Here is a tiny trained network, its code and every weight. The questions are about switching its units off for an input and a class, where a switched-off unit gives its printed mean instead of its output.

import numpy as np


def w(rows, s, z=0):
    codes = np.array(rows[::2]) - 128.0
    scale = np.full(codes.shape[1], s)
    scale[-1] = z or s
    return codes * scale


def f(y):
    return y / 2 * (1 + np.tanh(0.7978845608 * (y + 0.044715 * y**3)))


def log_softmax(a):
    a = a - a.max(-1, keepdims=True)
    return a - np.log(np.exp(a).sum(-1, keepdims=True))


def net(x, mask):
    res = np.array(x, float).reshape(1, 3) / 4 @ E
    y = f(res @ A[0][:, :-1].T + A[0][:, -1])
    res = res + np.where(mask, y, B[0][:, -1]) @ B[0][:, :-1]
    return log_softmax(res[-1] @ U[:, :-1].T + U[:, -1])


A, B = {}, {}
E = w([
[124,140,254,133,159,122],'x0',
[18,121,117,145,22,102],'x1',
[122,181,114,246,98,255],'x2',
],0.01)
A[0] = w([
[123,189,136,218,110,236,2],'neuron 1',
[227,171,119,138,191,175,13],'neuron 2',
[139,107,36,122,125,145,39],'neuron 3',
[45,165,144,155,58,138,24],'neuron 4',
[102,173,245,159,141,174,87],'neuron 5',
[136,160,1,144,118,173,173],'neuron 6',
],0.013,0.0038)
B[0] = w([
[120,145,123,26,159,59,247],'neuron 1',
[45,55,79,154,97,136,215],'neuron 2',
[93,114,254,175,138,75,177],'neuron 3',
[94,44,90,149,141,162,193],'neuron 4',
[183,142,166,224,92,106,196],'neuron 5',
[194,141,134,188,103,123,236],'neuron 6',
],0.02,0.014)
U = w([
[63,46,86,129,108,150,102],'0',
[133,117,151,9,158,52,108],'1',
[161,124,187,153,105,127,91],'2',
[157,126,106,115,105,144,251],'3',
[148,171,115,68,137,206,76],'4',
],0.014,0.012)

Each question gives the input, the list of numbers given to net, and the class t.
The units are the neurons (one row each of A and B). Each row of codes is followed by its name. A weight is (code - 128) times the scale printed after its matrix; where a second scale follows, it is the last column's (A, B and U).
mask holds one flag per neuron, in row order. A switched-off neuron (its flag False) gives its mean, the last column of its row in B, instead of its output. The means were averaged over made-up inputs and are rounded, as every weight is.
A unit's drop is (log p(t) with every unit on - log p(t) with that unit switched off) / (log p(t) with every unit on - log p(t) with every unit switched off).
The circuit of an input: a set's keep is (log p(t) with only the set's units on - log p(t) with every unit switched off) / (log p(t) with every unit on - log p(t) with every unit switched off). Starting from all 6 units, units are removed one at a time, each time the one whose removal leaves the highest keep (on an exact tie, the one counted first), for as long as the keep stays at least 0.8.
units of the circuit, in order: the units of the circuit, biggest drop first
most important unit: the unit with the biggest drop
k most important neurons: the k neurons with the biggest drops, biggest first
drop when u is switched off: that unit's drop, to one decimal
input [-5,-4,5], class 1: 3 most important neurons -> neuron 1; neuron 5; neuron 4
input [3,-1,5], class 1: 2 most important neurons -> neuron 1; neuron 6
input [-2,2,0], class 3: most important neuron -> neuron 2
input [-8,-8,-4], class 0: 2 most important neurons -> neuron 2; neuron 5
input [4,-7,-7], class 0: units of the circuit, in order -> neuron 1; neuron 2
input [-7,-2,-5], class 2: units of the circuit, in order -> neuron 1; neuron 3
input [0,2,1], class 3: units of the circuit, in order -> neuron 2; neuron 3
input [-8,1,5], class 2: 2 most important neurons -> neuron 6; neuron 3
input [-3,-7,-7], class 0: 2 most important neurons -> neuron 1; neuron 2
input [2,2,5], class 1: 2 most important neurons -> neuron 1; neuron 2
input [-8,5,-4], class 2: 3 most important neurons -> neuron 3; neuron 1; neuron 2
input [-3,-6,-3], class 0: 2 most important neurons -> neuron 1; neuron 2
input [-5,-2,-2], class 2: 3 most important neurons -> neuron 1; neuron 3; neuron 2
input [-2,-8,-8], class 0: most important unit -> neuron 1
input [8,8,-6], class 0: 3 most important neurons -> neuron 4; neuron 1; neuron 6
input [0,1,0], class 3: drop when neuron 2 is switched off -> 2.1
input [-4,-6,2], class 0: drop when neuron 2 is switched off -> 3.8
input [-8,5,-5], class 2: drop when neuron 5 is switched off -> 0.0
